Here is a tiny trained network, its code and every weight. The questions are about switching its units off for an input and a target symbol, where a switched-off unit gives its printed mean instead of its output.

import numpy as np


def w(rows, s, z=0):
    codes = np.array(rows[::2]) - 128.0
    scale = np.full(codes.shape[1], s)
    scale[-1] = z or s
    return codes * scale


def norm(h):
    return h / np.sqrt((h * h).mean(-1, keepdims=True) + 1e-5)


def f(y):
    return y / 2 * (1 + np.tanh(0.7978845608 * (y + 0.044715 * y**3)))


def softmax(a):
    e = np.exp(a - a.max(-1, keepdims=True))
    return e / e.sum(-1, keepdims=True)


def log_softmax(a):
    a = a - a.max(-1, keepdims=True)
    return a - np.log(np.exp(a).sum(-1, keepdims=True))


def net(x, mask):
    ids = ['ΓΛΦβζητ'.index(c) for c in x.split()]
    T = len(ids)
    res = E[ids] + P[:T]
    u = 0
    for l in range(3):
        q, k, v = (norm(res) @ M[l].T for M in (Q, K, V))
        z = softmax(np.where(np.tri(T) > 0, q @ k.T / 2**0.5, -1e9)) @ v
        res = res + np.where(mask[u], z, O[l][:, -1]) @ O[l][:, :-1]
        u += 1
        y = f(norm(res) @ A[l][:, :-1].T + A[l][:, -1])
        res = res + np.where(mask[u : u + 8], y, B[l][:, -1]) @ B[l][:, :-1]
        u += 8
    return log_softmax(norm(res)[-1] @ U[:, :-1].T + U[:, -1])


Q, K, V, O, A, B = {}, {}, {}, {}, {}, {}
E = w([
[116,162,90,88,146,37,115],'Γ',
[106,71,78,180,228,122,149],'Λ',
[134,141,5,139,79,105,168],'Φ',
[118,115,96,141,149,121,101],'β',
[80,172,146,198,93,97,144],'ζ',
[147,159,184,144,137,116,105],'η',
[114,104,166,140,151,127,177],'τ',
],0.014)
P = w([
[152,156,128,83,215,140,93],'0',
[142,207,89,112,182,126,146],'1',
[86,23,165,149,82,113,146],'2',
[169,95,91,49,157,138,112],'3',
[169,213,100,112,182,93,151],'4',
[1,14,111,238,149,138,159],'5',
],0.0069)
Q[0] = w([
[78,129,152,254,164,85,101],'0.h0',
[66,109,181,176,86,211,25],'0.h0',
],0.007)
K[0] = w([
[89,98,126,198,50,138,101],'0.h0',
[3,129,140,218,243,174,162],'0.h0',
],0.0067)
V[0] = w([
[191,159,181,207,125,141,82],'0.h0',
[2,168,184,133,181,191,104],'0.h0',
],0.0033)
O[0] = w([
[155,185,181,164,59,119,139,66],'0.h0',
[184,1,145,91,129,88,102,253],'0.h0',
],0.0077,0.00046)
A[0] = w([
[151,222,178,165,138,145,100,140],'0.n0',
[59,97,116,133,133,40,101,30],'0.n1',
[253,197,191,98,152,206,120,35],'0.n2',
[163,139,196,123,106,75,68,51],'0.n3',
[132,148,155,148,104,173,189,6],'0.n4',
[146,118,110,22,174,150,103,136],'0.n5',
[62,61,92,140,145,172,45,99],'0.n6',
[242,156,134,128,161,182,37,67],'0.n7',
],0.0071,0.0017)
B[0] = w([
[180,173,136,15,133,110,76,239],'0.n0',
[143,254,181,191,109,124,92,254],'0.n1',
[145,189,118,84,73,116,206,217],'0.n2',
[117,112,62,128,174,83,170,206],'0.n3',
[144,182,127,171,144,97,170,100],'0.n4',
[165,100,97,156,147,115,220,202],'0.n5',
[201,126,123,105,16,31,64,222],'0.n6',
[161,205,173,104,28,122,200,197],'0.n7',
],0.0062,0.0024)
Q[1] = w([
[139,186,1,19,96,167,207],'1.h0',
[12,63,47,66,49,201,132],'1.h0',
],0.0056)
K[1] = w([
[90,111,42,48,78,218,129],'1.h0',
[151,2,9,38,164,148,53],'1.h0',
],0.0055)
V[1] = w([
[3,172,179,181,80,62,20],'1.h0',
[28,226,123,62,159,123,164],'1.h0',
],0.0028)
O[1] = w([
[245,126,223,149,208,86,77,136],'1.h0',
[3,254,146,180,169,145,97,246],'1.h0',
],0.0059,0.0012)
A[1] = w([
[31,162,50,106,151,103,149,123],'1.n0',
[83,91,136,214,78,95,16,48],'1.n1',
[179,158,127,194,152,88,164,157],'1.n2',
[72,146,149,99,47,129,19,5],'1.n3',
[124,161,70,92,112,255,60,156],'1.n4',
[129,44,83,139,130,127,162,195],'1.n5',
[101,56,219,190,88,128,105,87],'1.n6',
[117,108,226,99,52,163,16,176],'1.n7',
],0.0072,0.0022)
B[1] = w([
[149,33,195,76,118,97,118,254],'1.n0',
[184,169,141,87,107,161,224,222],'1.n1',
[81,154,207,124,101,138,142,231],'1.n2',
[116,191,57,159,109,86,86,124],'1.n3',
[110,247,176,134,199,153,253,131],'1.n4',
[186,126,161,187,153,132,68,214],'1.n5',
[53,147,34,100,141,120,202,205],'1.n6',
[86,135,18,168,109,71,77,163],'1.n7',
],0.0069,0.0039)
Q[2] = w([
[121,172,235,68,254,52,128],'2.h0',
[63,146,177,184,169,2,184],'2.h0',
],0.0065)
K[2] = w([
[179,22,83,1,118,32,148],'2.h0',
[154,61,21,102,86,104,192],'2.h0',
],0.0046)
V[2] = w([
[127,103,103,3,162,106,63],'2.h0',
[122,122,204,125,141,105,99],'2.h0',
],0.0046)
O[2] = w([
[108,98,121,100,112,21,141,253],'2.h0',
[136,255,150,75,171,68,103,146],'2.h0',
],0.0066,0.00054)
A[2] = w([
[137,180,164,116,64,96,21,177],'2.n0',
[161,44,130,162,212,143,96,31],'2.n1',
[245,136,72,58,88,145,177,166],'2.n2',
[160,182,218,110,87,156,147,90],'2.n3',
[152,102,63,159,219,149,2,3],'2.n4',
[194,159,156,11,92,143,91,102],'2.n5',
[113,118,59,63,179,164,226,88],'2.n6',
[75,132,165,118,144,158,178,124],'2.n7',
],0.0083,0.0035)
B[2] = w([
[193,68,98,240,185,192,128,252],'2.n0',
[183,192,93,44,86,199,222,201],'2.n1',
[14,94,235,118,91,210,107,253],'2.n2',
[138,253,139,155,157,174,98,201],'2.n3',
[19,189,147,147,20,94,28,147],'2.n4',
[29,79,155,32,10,142,168,210],'2.n5',
[45,160,38,177,166,217,58,239],'2.n6',
[166,114,63,135,14,129,75,174],'2.n7',
],0.0059,0.0039)
U = w([
[89,74,106,62,193,27,157,191],'Γ',
[201,144,3,88,35,104,62,56],'Λ',
[30,106,30,116,166,197,106,145],'Φ',
[125,8,195,152,67,152,102,131],'β',
[169,156,175,197,187,156,102,246],'ζ',
[67,230,140,66,16,133,207,10],'η',
[234,104,61,70,153,183,223,128],'τ',
],0.0054,0.0014)

Each question gives the input, a string of symbols that net reads in full, and the target symbol t.
The units are the heads (2 rows each of Q, K, V and O) and the neurons (one row each of A and B). Each row of codes is followed by its name. A weight is (code - 128) times the scale printed after its matrix; where a second scale follows, it is the last column's (O, A, B and U).
mask holds one flag per unit, layer by layer, with each layer's heads first. A switched-off unit (its flag False) gives its mean, the last column of its rows in O or B, instead of its output. The means were averaged over made-up inputs and are rounded, as every weight is.
A unit's drop is (log p(t) with every unit on - log p(t) with that unit switched off) / (log p(t) with every unit on - log p(t) with every unit switched off).
The circuit of an input: a set's keep is (log p(t) with only the set's units on - log p(t) with every unit switched off) / (log p(t) with every unit on - log p(t) with every unit switched off). Starting from the 12 units with the biggest drops (on a tie, the unit counted first), units are removed one at a time, each time the one whose removal leaves the highest keep (on an exact tie, the one counted first), for as long as the keep stays at least 0.8.
units of the circuit, in order: the units of the circuit, biggest drop first
unit that matters most: the unit with the biggest drop
k most important neurons: the k neurons with the biggest drops, biggest first
top k neurons in layer l: the k neurons of layer l with the biggest drops, biggest first
drop when u is switched off: that unit's drop, to one decimal
input η η η τ ζ, target ζ: unit that matters most -> 2.n0
input η β Λ, target τ: 3 most important neurons -> 1.n1, 1.n5, 2.n1
input Γ τ Φ Φ, target Φ: 2 most important neurons -> 2.n6, 1.n4
input β τ Γ, target ζ: units of the circuit, in order -> 0.n1, 2.n0
input β η τ, target Φ: units of the circuit, in order -> 1.n6, 2.n6
input η τ Φ β, target β: 2 most important neurons -> 0.n5, 0.n6
input Γ η Λ ζ τ, target ζ: top 2 neurons in layer 1 -> 1.n6, 1.n1
input Γ η Λ Φ β, target Φ: units of the circuit, in order -> 0.h0, 2.n6, 0.n1, 2.h0
input ζ η β Λ Φ Λ, target τ: 2 most important neurons -> 1.n1, 2.n1
input τ η β η Φ, target Φ: top 2 neurons in layer 0 -> 0.n6, 0.n1
input τ τ η β Λ, target η: 4 most important neurons -> 2.n4, 2.n1, 2.n0, 1.n1
input Γ η ζ τ β, target ζ: 2 most important neurons -> 1.n1, 2.n0
input τ ζ Λ Λ, target Λ: 2 most important neurons -> 2.n4, 2.n1
input ζ Φ η τ Λ, target η: 3 most important neurons -> 2.n4, 2.n1, 2.n0
input Γ η η β, target β: unit that matters most -> 0.n5
input η τ τ τ τ η, target Φ: top 2 neurons in layer 1 -> 1.n6, 1.n1
input Λ β Φ Φ β, target Φ: top 2 neurons in layer 0 -> 0.n1, 0.n2
input Γ Φ β Γ η η, target Γ: top 2 neurons in layer 1 -> 1.n6, 1.n7
input η Φ Φ Λ, target Λ: top 3 neurons in layer 2 -> 2.n4, 2.n1, 2.n2
input Φ Φ ζ β Γ, target Γ: most important neuron -> 1.n0
input β η β ζ τ, target ζ: top 2 neurons in layer 0 -> 0.n7, 0.n0
input Φ ζ β ζ, target ζ: drop when 1.h0 is switched off -> 0.1
